Here is a tiny trained network, its code and every weight. The questions are about switching its units off for an input and a class, where a switched-off unit gives its printed mean instead of its output.

import numpy as np


def w(rows, s, z=0):
    codes = np.array(rows[::2]) - 128.0
    scale = np.full(codes.shape[1], s)
    scale[-1] = z or s
    return codes * scale


def f(y):
    return y / 2 * (1 + np.tanh(0.7978845608 * (y + 0.044715 * y**3)))


def log_softmax(a):
    a = a - a.max(-1, keepdims=True)
    return a - np.log(np.exp(a).sum(-1, keepdims=True))


def net(x, mask):
    res = np.array(x, float).reshape(1, 7) / 4 @ E
    y = f(res @ A[0][:, :-1].T + A[0][:, -1])
    res = res + np.where(mask, y, B[0][:, -1]) @ B[0][:, :-1]
    return log_softmax(res[-1] @ U[:, :-1].T + U[:, -1])


A, B = {}, {}
E = w([
[128,127,126,131],'x0',
[51,2,146,180],'x1',
[254,102,217,201],'x2',
[130,128,132,126],'x3',
[57,205,166,216],'x4',
[129,128,123,130],'x5',
[128,129,131,128],'x6',
],0.0083)
A[0] = w([
[137,130,117,132,116],'N0',
[61,53,130,164,10],'N1',
[177,89,99,27,138],'N2',
[91,106,135,136,81],'N3',
[57,93,75,58,18],'N4',
[142,129,135,79,165],'N5',
[58,106,75,71,230],'N6',
[97,157,118,121,107],'N7',
[67,88,141,160,76],'N8',
[122,100,172,177,44],'N9',
[101,218,94,129,127],'N10',
[39,54,129,191,204],'N11',
[191,6,126,144,96],'N12',
[205,157,165,212,84],'N13',
[98,144,167,208,210],'N14',
],0.02,0.011)
B[0] = w([
[138,139,136,133,126],'N0',
[64,220,114,163,176],'N1',
[185,227,119,117,192],'N2',
[119,175,126,131,145],'N3',
[233,91,142,97,181],'N4',
[153,142,125,113,153],'N5',
[55,190,126,162,232],'N6',
[69,102,122,154,150],'N7',
[138,201,108,135,174],'N8',
[153,70,134,126,151],'N9',
[46,66,142,145,188],'N10',
[250,98,124,79,250],'N11',
[80,1,146,138,194],'N12',
[198,226,105,105,187],'N13',
[53,148,129,147,214],'N14',
],0.034,0.022)
U = w([
[96,254,95,132,108],'0',
[236,158,120,56,254],'1',
[60,25,169,138,50],'2',
],0.0064,0.0025)

Each question gives the input, the list of numbers given to net, and the class t.
The units are the neurons (one row each of A and B). Each row of codes is followed by its name. A weight is (code - 128) times the scale printed after its matrix; where a second scale follows, it is the last column's (A, B and U).
mask holds one flag per neuron, in row order. A switched-off neuron (its flag False) gives its mean, the last column of its row in B, instead of its output. The means were averaged over made-up inputs and are rounded, as every weight is.
A unit's drop is (log p(t) with every unit on - log p(t) with that unit switched off) / (log p(t) with every unit on - log p(t) with every unit switched off).
The circuit of an input: a set's keep is (log p(t) with only the set's units on - log p(t) with every unit switched off) / (log p(t) with every unit on - log p(t) with every unit switched off). Starting from the 12 units with the biggest drops (on a tie, the unit counted first), units are removed one at a time, each time the one whose removal leaves the highest keep (on an exact tie, the one counted first), for as long as the keep stays at least 0.8.
circuit, biggest first: the units of the circuit, biggest drop first
unit that matters most: the unit with the biggest drop
top k neurons: the k neurons with the biggest drops, biggest first
drop when u is switched off: that unit's drop, to one decimal
input [3,6,7,7,0,5,-5], class 2: circuit, biggest first : N12
input [-1,6,-7,8,-6,8,6], class 1: top 2 neurons : N4; N11
input [6,7,1,8,6,8,1], class 1: top 4 neurons : N11; N6; N9; N10
input [-3,6,-4,7,0,-8,7], class 1: top 4 neurons : N11; N4; N10; N14
input [-1,3,-6,4,-2,-8,-5], class 1: top 2 neurons : N4; N14
input [-8,6,1,4,5,2,0], class 1: top 2 neurons : N11; N6
input [-6,4,6,-2,2,5,6], class 1: top 2 neurons : N13; N10
input [-1,6,2,-3,3,0,6], class 1: top 2 neurons : N11; N6
input [0,8,-6,2,-7,-8,-6], class 1: top 2 neurons : N4; N11
input [0,8,-4,3,-4,2,-1], class 1: top 2 neurons : N11; N4
input [-6,-7,0,8,2,-2,-6], class 2: drop when N14 is switched off : 0.0
input [3,7,-7,-2,-6,5,-8], class 1: drop when N11 is switched off : 4.9
input [7,4,-4,4,-5,4,5], class 1: drop when N4 is switched off : 2.1
input [4,-6,-5,6,5,0,8], class 2: unit that matters most : N10
